Here is a tiny trained network, its code and every weight. The questions are about switching its units off for an input and a target symbol, where a switched-off unit gives its printed mean instead of its output.

import numpy as np


def w(rows, s, z=0):
    codes = np.array(rows[::2]) - 128.0
    scale = np.full(codes.shape[1], s)
    scale[-1] = z or s
    return codes * scale


def norm(h):
    return h / np.sqrt((h * h).mean(-1, keepdims=True) + 1e-5)


def f(y):
    return np.maximum(y, 0)


def softmax(a):
    e = np.exp(a - a.max(-1, keepdims=True))
    return e / e.sum(-1, keepdims=True)


def log_softmax(a):
    a = a - a.max(-1, keepdims=True)
    return a - np.log(np.exp(a).sum(-1, keepdims=True))


def net(x, mask):
    ids = ['ΛΞΦαβδεημστω'.index(c) for c in x.split()]
    T = len(ids)
    res = E[ids] + P[:T]
    u = 0
    for l in range(3):
        q, k, v = (norm(res) @ M[l].T for M in (Q, K, V))
        z = softmax(np.where(np.tri(T) > 0, q @ k.T / 3**0.5, -1e9)) @ v
        res = res + np.where(mask[u], z, O[l][:, -1]) @ O[l][:, :-1]
        u += 1
        y = f(norm(res) @ A[l][:, :-1].T + A[l][:, -1])
        res = res + np.where(mask[u : u + 4], y, B[l][:, -1]) @ B[l][:, :-1]
        u += 4
    return log_softmax(norm(res)[-1] @ U[:, :-1].T + U[:, -1])


Q, K, V, O, A, B = {}, {}, {}, {}, {}, {}
E = w([
[73,48,131,183,107],'Λ',
[124,177,141,152,81],'Ξ',
[175,141,95,156,89],'Φ',
[179,139,93,157,93],'α',
[65,107,115,224,139],'β',
[9,158,2,157,87],'δ',
[21,140,137,80,131],'ε',
[155,101,76,38,121],'η',
[135,92,173,180,110],'μ',
[148,181,128,158,87],'σ',
[177,154,149,149,242],'τ',
[177,144,98,158,89],'ω',
],0.0038)
P = w([
[107,99,2,160,80],'0',
[121,111,40,164,77],'1',
[130,118,84,162,79],'2',
[134,123,114,151,87],'3',
[138,133,153,136,100],'4',
[139,133,196,118,118],'5',
[145,109,220,100,104],'6',
],0.0029)
Q[0] = w([
[173,127,139,241,7],'0.h1',
[163,115,174,178,2],'0.h1',
[102,98,195,168,40],'0.h1',
],0.0039)
K[0] = w([
[115,129,238,109,156],'0.h1',
[115,97,253,60,148],'0.h1',
[132,59,206,117,133],'0.h1',
],0.0053)
V[0] = w([
[161,56,8,56,142],'0.h1',
[98,24,223,139,160],'0.h1',
[143,5,145,42,72],'0.h1',
],0.0028)
O[0] = w([
[82,183,224,46,127,192],'0.h1',
[124,236,118,208,131,1],'0.h1',
[79,252,25,77,150,113],'0.h1',
],0.003,0.00098)
A[0] = w([
[146,82,113,139,109,85],'0.n1',
[137,102,63,176,253,254],'0.n2',
[103,139,197,105,215,139],'0.n3',
[125,155,109,94,69,72],'0.n4',
],0.0037,0.00083)
B[0] = w([
[158,80,119,164,177,240],'0.n1',
[194,3,99,25,116,217],'0.n2',
[107,110,203,184,194,198],'0.n3',
[141,104,182,89,194,254],'0.n4',
],0.0028,0.0011)
Q[1] = w([
[65,109,115,143,93],'1.h1',
[39,221,85,2,180],'1.h1',
[237,128,177,131,107],'1.h1',
],0.0046)
K[1] = w([
[70,125,81,114,165],'1.h1',
[133,92,2,63,63],'1.h1',
[189,198,241,169,139],'1.h1',
],0.0042)
V[1] = w([
[20,13,201,93,140],'1.h1',
[168,34,6,186,203],'1.h1',
[87,127,53,56,187],'1.h1',
],0.0023)
O[1] = w([
[238,248,126,174,208,178],'1.h1',
[105,207,230,94,93,251],'1.h1',
[251,89,199,136,106,88],'1.h1',
],0.0024,0.0016)
A[1] = w([
[222,157,94,181,137,133],'1.n1',
[132,113,225,163,63,114],'1.n2',
[92,164,153,82,240,72],'1.n3',
[183,177,149,4,141,2],'1.n4',
],0.0035,0.0011)
B[1] = w([
[64,182,189,136,130,191],'1.n1',
[201,83,106,67,155,251],'1.n2',
[162,87,172,129,185,164],'1.n3',
[166,157,1,86,160,153],'1.n4',
],0.0035,0.0023)
Q[2] = w([
[183,159,255,185,82],'2.h1',
[124,168,101,160,114],'2.h1',
[148,156,128,161,104],'2.h1',
],0.0099)
K[2] = w([
[119,143,254,208,209],'2.h1',
[94,54,102,135,174],'2.h1',
[86,104,178,149,199],'2.h1',
],0.005)
V[2] = w([
[69,70,28,193,157],'2.h1',
[60,1,94,53,134],'2.h1',
[1,161,145,96,114],'2.h1',
],0.0025)
O[2] = w([
[170,131,166,110,236,212],'2.h1',
[100,242,252,179,193,253],'2.h1',
[148,96,195,132,63,78],'2.h1',
],0.0031,0.0013)
A[2] = w([
[146,17,121,42,99,6],'2.n1',
[7,186,3,184,73,31],'2.n2',
[115,32,117,252,103,188],'2.n3',
[162,228,137,64,143,93],'2.n4',
],0.0036,0.0016)
B[2] = w([
[57,71,157,110,51,156],'2.n1',
[247,253,56,138,96,162],'2.n2',
[73,90,76,184,212,253],'2.n3',
[66,82,109,101,177,168],'2.n4',
],0.0046,0.0031)
U = w([
[68,108,78,220,195,157],'Λ',
[87,67,89,176,136,95],'Ξ',
[191,110,123,161,121,108],'Φ',
[109,89,132,100,72,110],'α',
[132,202,228,209,78,127],'β',
[168,232,53,127,117,251],'δ',
[23,216,189,81,170,160],'ε',
[128,131,37,7,161,111],'η',
[121,104,128,113,87,96],'μ',
[112,83,126,108,58,127],'σ',
[254,114,172,97,221,76],'τ',
[174,115,164,114,118,86],'ω',
],0.0077,0.0024)

Each question gives the input, a string of symbols that net reads in full, and the target symbol t.
The units are the heads (3 rows each of Q, K, V and O) and the neurons (one row each of A and B). Each row of codes is followed by its name. A weight is (code - 128) times the scale printed after its matrix; where a second scale follows, it is the last column's (O, A, B and U).
mask holds one flag per unit, layer by layer, with each layer's heads first. A switched-off unit (its flag False) gives its mean, the last column of its rows in O or B, instead of its output. The means were averaged over made-up inputs and are rounded, as every weight is.
A unit's drop is (log p(t) with every unit on - log p(t) with that unit switched off) / (log p(t) with every unit on - log p(t) with every unit switched off).
The circuit of an input: a set's keep is (log p(t) with only the set's units on - log p(t) with every unit switched off) / (log p(t) with every unit on - log p(t) with every unit switched off). Starting from the 12 units with the biggest drops (on a tie, the unit counted first), units are removed one at a time, each time the one whose removal leaves the highest keep (on an exact tie, the one counted first), for as long as the keep stays at least 0.8.
circuit, biggest first: the units of the circuit, biggest drop first
most important unit: the unit with the biggest drop
top k neurons: the k neurons with the biggest drops, biggest first
k most important neurons of layer l: the k neurons of layer l with the biggest drops, biggest first
input ε ε α, target β: top 2 neurons -> 1.n3; 1.n1
input Λ η ω, target η: most important unit -> 0.h1
input Λ τ ε Λ σ, target ε: circuit, biggest first -> 2.n4; 2.n3; 1.h1
input δ ω α ε β ε Λ, target Λ: circuit, biggest first -> 0.h1; 2.n3
input Ξ σ Ξ η η σ, target η: top 2 neurons -> 2.n4; 2.n3
input τ β Φ ε α, target β: top 3 neurons -> 0.n2; 1.n1; 2.n3
input δ ε Ξ η μ, target Λ: circuit, biggest first -> 0.h1; 1.h1
input α β α, target τ: circuit, biggest first -> 2.n3; 2.h1; 0.h1
input η ω β β Λ ω, target ε: 2 most important neurons of layer 2 -> 2.n4; 2.n3
input ε ω μ β δ Ξ α, target Λ: circuit, biggest first -> 0.h1; 1.h1; 1.n1
input ω β Ξ, target τ: circuit, biggest first -> 1.n2; 2.h1
input ε Φ ε δ β σ, target τ: top 3 neurons -> 1.n2; 0.n2; 2.n3
input α τ ω β Ξ σ, target Λ: 2 most important neurons of layer 0 -> 0.n2; 0.n4
input ω η σ, target η: most important unit -> 0.h1
input δ η Λ σ, target ε: top 2 neurons -> 2.n4; 2.n3
input ε μ Λ μ Ξ ω, target Λ: top 3 neurons -> 2.n3; 0.n4; 0.n2
input ε ε μ Ξ, target δ: top 2 neurons -> 1.n1; 2.n2
input μ τ β β Λ Φ, target ε: top 4 neurons -> 0.n2; 1.n1; 2.n4; 2.n3
input ε τ β ω, target τ: top 3 neurons -> 0.n2; 1.n2; 2.n3
input ω η α, target η: circuit, biggest first -> 0.h1
input Λ ω μ τ ε Φ, target β: top 4 neurons -> 1.n1; 0.n2; 2.n3; 0.n3
input δ η α, target η: top 4 neurons -> 2.n4; 1.n4; 2.n3; 0.n4
